Here is a tiny trained network, its code and every weight. The questions are about switching its units off for an input and a target symbol, where a switched-off unit gives its printed mean instead of its output.

import numpy as np


def w(rows, s, z=0):
    codes = np.array(rows[::2]) - 128.0
    scale = np.full(codes.shape[1], s)
    scale[-1] = z or s
    return codes * scale


def norm(h):
    return h / np.sqrt((h * h).mean(-1, keepdims=True) + 1e-5)


def f(y):
    return y / 2 * (1 + np.tanh(0.7978845608 * (y + 0.044715 * y**3)))


def softmax(a):
    e = np.exp(a - a.max(-1, keepdims=True))
    return e / e.sum(-1, keepdims=True)


def log_softmax(a):
    a = a - a.max(-1, keepdims=True)
    return a - np.log(np.exp(a).sum(-1, keepdims=True))


def net(x, mask):
    ids = ['αβδεηλμξπσφψω'.index(c) for c in x.split()]
    T = len(ids)
    res = E[ids] + P[:T]
    u = 0
    for l in range(2):
        r = norm(res)
        for j in range(2):
            rows = slice(3 * j, 3 * j + 3)
            q, k, v = (r @ M[l][rows].T for M in (Q, K, V))
            z = softmax(np.where(np.tri(T) > 0, q @ k.T / 3**0.5, -1e9)) @ v
            o = O[l][rows]
            res = res + np.where(mask[u + j], z, o[:, -1]) @ o[:, :-1]
        u += 2
        y = f(norm(res) @ A[l][:, :-1].T + A[l][:, -1])
        res = res + np.where(mask[u : u + 12], y, B[l][:, -1]) @ B[l][:, :-1]
        u += 12
    return log_softmax(norm(res)[-1] @ U[:, :-1].T + U[:, -1])


Q, K, V, O, A, B = {}, {}, {}, {}, {}, {}
E = w([
[135,141,91],'α',
[38,152,141],'β',
[127,2,24],'δ',
[159,70,144],'ε',
[174,94,130],'η',
[54,5,183],'λ',
[97,143,58],'μ',
[184,151,138],'ξ',
[91,169,134],'π',
[178,139,99],'σ',
[235,67,225],'φ',
[114,91,180],'ψ',
[156,196,177],'ω',
],0.026)
P = w([
[220,2,139],'0',
[199,49,140],'1',
[194,77,142],'2',
[185,92,140],'3',
[175,104,138],'4',
[172,117,137],'5',
[167,123,136],'6',
[161,131,135],'7',
[161,139,136],'8',
[153,144,135],'9',
[150,149,135],'10',
[149,154,135],'11',
],0.0047)
Q[0] = w([
[160,144,83],'L0H0',
[132,126,142],'L0H0',
[104,97,113],'L0H0',
[162,84,49],'L0H1',
[6,79,153],'L0H1',
[95,197,111],'L0H1',
],0.015)
K[0] = w([
[178,110,69],'L0H0',
[122,191,119],'L0H0',
[64,84,99],'L0H0',
[170,72,89],'L0H1',
[1,110,153],'L0H1',
[91,211,44],'L0H1',
],0.013)
V[0] = w([
[102,1,146],'L0H0',
[126,176,93],'L0H0',
[181,68,126],'L0H0',
[191,151,225],'L0H1',
[121,210,119],'L0H1',
[107,194,140],'L0H1',
],0.0073)
O[0] = w([
[149,82,127,149],'L0H0',
[114,141,93,105],'L0H0',
[82,208,136,250],'L0H0',
[60,77,2,229],'L0H1',
[152,117,123,69],'L0H1',
[168,157,101,55],'L0H1',
],0.0073,0.0023)
A[0] = w([
[6,94,139,178],'L0N0',
[124,118,123,107],'L0N1',
[122,175,129,75],'L0N2',
[77,196,229,2],'L0N3',
[59,184,63,155],'L0N4',
[156,165,135,127],'L0N5',
[168,94,107,97],'L0N6',
[117,88,64,153],'L0N7',
[86,112,94,138],'L0N8',
[130,192,66,58],'L0N9',
[125,48,160,122],'L0N10',
[177,184,194,95],'L0N11',
],0.017,0.0071)
B[0] = w([
[185,77,189,238],'L0N0',
[143,139,141,118],'L0N1',
[113,171,135,145],'L0N2',
[217,64,208,177],'L0N3',
[175,97,138,254],'L0N4',
[97,118,155,181],'L0N5',
[86,106,96,182],'L0N6',
[98,55,154,216],'L0N7',
[163,95,91,155],'L0N8',
[111,148,183,236],'L0N9',
[52,255,151,248],'L0N10',
[123,36,93,186],'L0N11',
],0.0088,0.0056)
Q[1] = w([
[170,100,117],'L1H0',
[154,157,135],'L1H0',
[99,160,101],'L1H0',
[64,156,167],'L1H1',
[203,101,187],'L1H1',
[111,137,248],'L1H1',
],0.015)
K[1] = w([
[134,41,109],'L1H0',
[188,153,88],'L1H0',
[35,176,131],'L1H0',
[5,168,113],'L1H1',
[54,121,149],'L1H1',
[87,79,255],'L1H1',
],0.0095)
V[1] = w([
[98,163,127],'L1H0',
[45,91,205],'L1H0',
[207,202,1],'L1H0',
[194,25,192],'L1H1',
[121,247,115],'L1H1',
[155,79,84],'L1H1',
],0.0077)
O[1] = w([
[43,104,32,77],'L1H0',
[116,119,4,142],'L1H0',
[93,185,50,59],'L1H0',
[68,83,83,254],'L1H1',
[48,39,109,27],'L1H1',
[64,130,216,143],'L1H1',
],0.0036,0.0066)
A[1] = w([
[23,134,105,42],'L1N0',
[136,134,145,172],'L1N1',
[131,49,87,143],'L1N2',
[92,88,26,125],'L1N3',
[159,93,134,161],'L1N4',
[136,152,126,211],'L1N5',
[106,117,174,98],'L1N6',
[72,97,148,145],'L1N7',
[157,155,113,89],'L1N8',
[136,114,114,145],'L1N9',
[147,150,109,85],'L1N10',
[127,254,125,4],'L1N11',
],0.019,0.0032)
B[1] = w([
[101,63,127,183],'L1N0',
[150,165,132,175],'L1N1',
[136,97,167,203],'L1N2',
[145,249,75,158],'L1N3',
[152,132,115,254],'L1N4',
[127,181,130,138],'L1N5',
[160,143,100,198],'L1N6',
[121,169,95,196],'L1N7',
[95,146,115,128],'L1N8',
[165,128,153,139],'L1N9',
[110,123,117,114],'L1N10',
[40,94,167,129],'L1N11',
],0.014,0.0065)
U = w([
[127,139,136,70],'α',
[236,55,169,151],'β',
[184,87,23,62],'δ',
[67,83,114,184],'ε',
[111,212,65,197],'η',
[72,71,238,2],'λ',
[124,137,136,103],'μ',
[74,168,172,211],'ξ',
[131,145,134,68],'π',
[124,137,135,94],'σ',
[130,139,130,72],'φ',
[108,254,218,167],'ψ',
[226,246,107,197],'ω',
],0.015,0.0054)

Each question gives the input, a string of symbols that net reads in full, and the target symbol t.
The units are the heads (3 rows each of Q, K, V and O) and the neurons (one row each of A and B). Each row of codes is followed by its name. A weight is (code - 128) times the scale printed after its matrix; where a second scale follows, it is the last column's (O, A, B and U).
mask holds one flag per unit, layer by layer, with each layer's heads first. A switched-off unit (its flag False) gives its mean, the last column of its rows in O or B, instead of its output. The means were averaged over made-up inputs and are rounded, as every weight is.
A unit's drop is (log p(t) with every unit on - log p(t) with that unit switched off) / (log p(t) with every unit on - log p(t) with every unit switched off).
unit that matters most: the unit with the biggest drop
k most important neurons: the k neurons with the biggest drops, biggest first
k most important neurons of layer l: the k neurons of layer l with the biggest drops, biggest first
which heads matter: for each layer, one digit per head in row order, 1 if its drop is at least 0.15 and else 0, layers parted by /
drop when u is switched off: that unit's drop, to one decimal
input ω η ξ δ ξ φ ε σ π σ π, target ω: which heads matter : 01 / 00
input ξ σ σ φ σ, target ψ: unit that matters most : L0H0
input ξ σ ξ ξ π ξ ω π σ ξ ε σ, target ψ: which heads matter : 11 / 10
input ε ε ξ η η δ ξ λ β ξ, target ψ: 3 most important neurons : (L0N7, L0N0, L0N3)
input λ μ μ, target ω: 4 most important neurons of layer 0 : (L0N10, L0N4, L0N11, L0N0)
input σ μ μ μ, target ψ: 4 most important neurons of layer 0 : (L0N4, L0N11, L0N0, L0N3)
input μ φ ξ β μ α ε φ ξ σ, target β: 2 most important neurons of layer 0 : (L0N10, L0N7)
input ψ λ ω ξ ε δ β ξ δ δ φ ξ, target ψ: 3 most important neurons of layer 0 : (L0N0, L0N3, L0N7)
input β μ π η ω σ β μ, target ω: 4 most important neurons : (L0N4, L0N10, L0N11, L0N9)
input ε σ β ξ β η, target η: 2 most important neurons : (L1N3, L0N0)
input ε η π μ α, target β: 2 most important neurons : (L0N10, L0N7)
input ξ μ α σ α ω σ π φ φ α, target ψ: 4 most important neurons : (L0N11, L0N0, L0N3, L0N4)
input π φ ε ξ ω ω ψ ξ σ ε φ, target ω: 2 most important neurons : (L0N10, L0N7)
input ξ σ ξ ξ σ η ω, target β: unit that matters most : L0N3
input ε β μ, target β: 2 most important neurons : (L0N10, L0N7)
input α μ φ σ δ σ β ψ μ ω, target β: 2 most important neurons : (L0N11, L0N3)
input ω φ ω β μ α π φ π ξ, target β: 4 most important neurons of layer 0 : (L0N10, L0N11, L0N9, L0N5)
input ξ α φ ξ σ μ ω ε, target ε: 3 most important neurons : (L0N10, L1N0, L1N7)
input μ ξ μ ξ ξ ξ ε λ μ, target ψ: 2 most important neurons of layer 0 : (L0N4, L0N0)
input μ λ δ ξ φ η, target η: 2 most important neurons : (L1N3, L0N10)
input λ α π ξ ε, target ε: 2 most important neurons of layer 1 : (L1N0, L1N3)
input ω α φ ψ δ σ, target β: which heads matter : 01 / 01
input ξ α ξ ψ δ ω ε σ α ε α, target ψ: 2 most important neurons of layer 1 : (L1N11, L1N6)
input ε λ π β ξ ξ ψ α ψ, target ψ: drop when L0H0 is switched off : 0.2
input ξ λ ξ π α ψ, target ψ: drop when L0N10 is switched off : 1.1
input β β ξ ε π ξ σ ψ α, target β: drop when L0N4 is switched off : 1.9
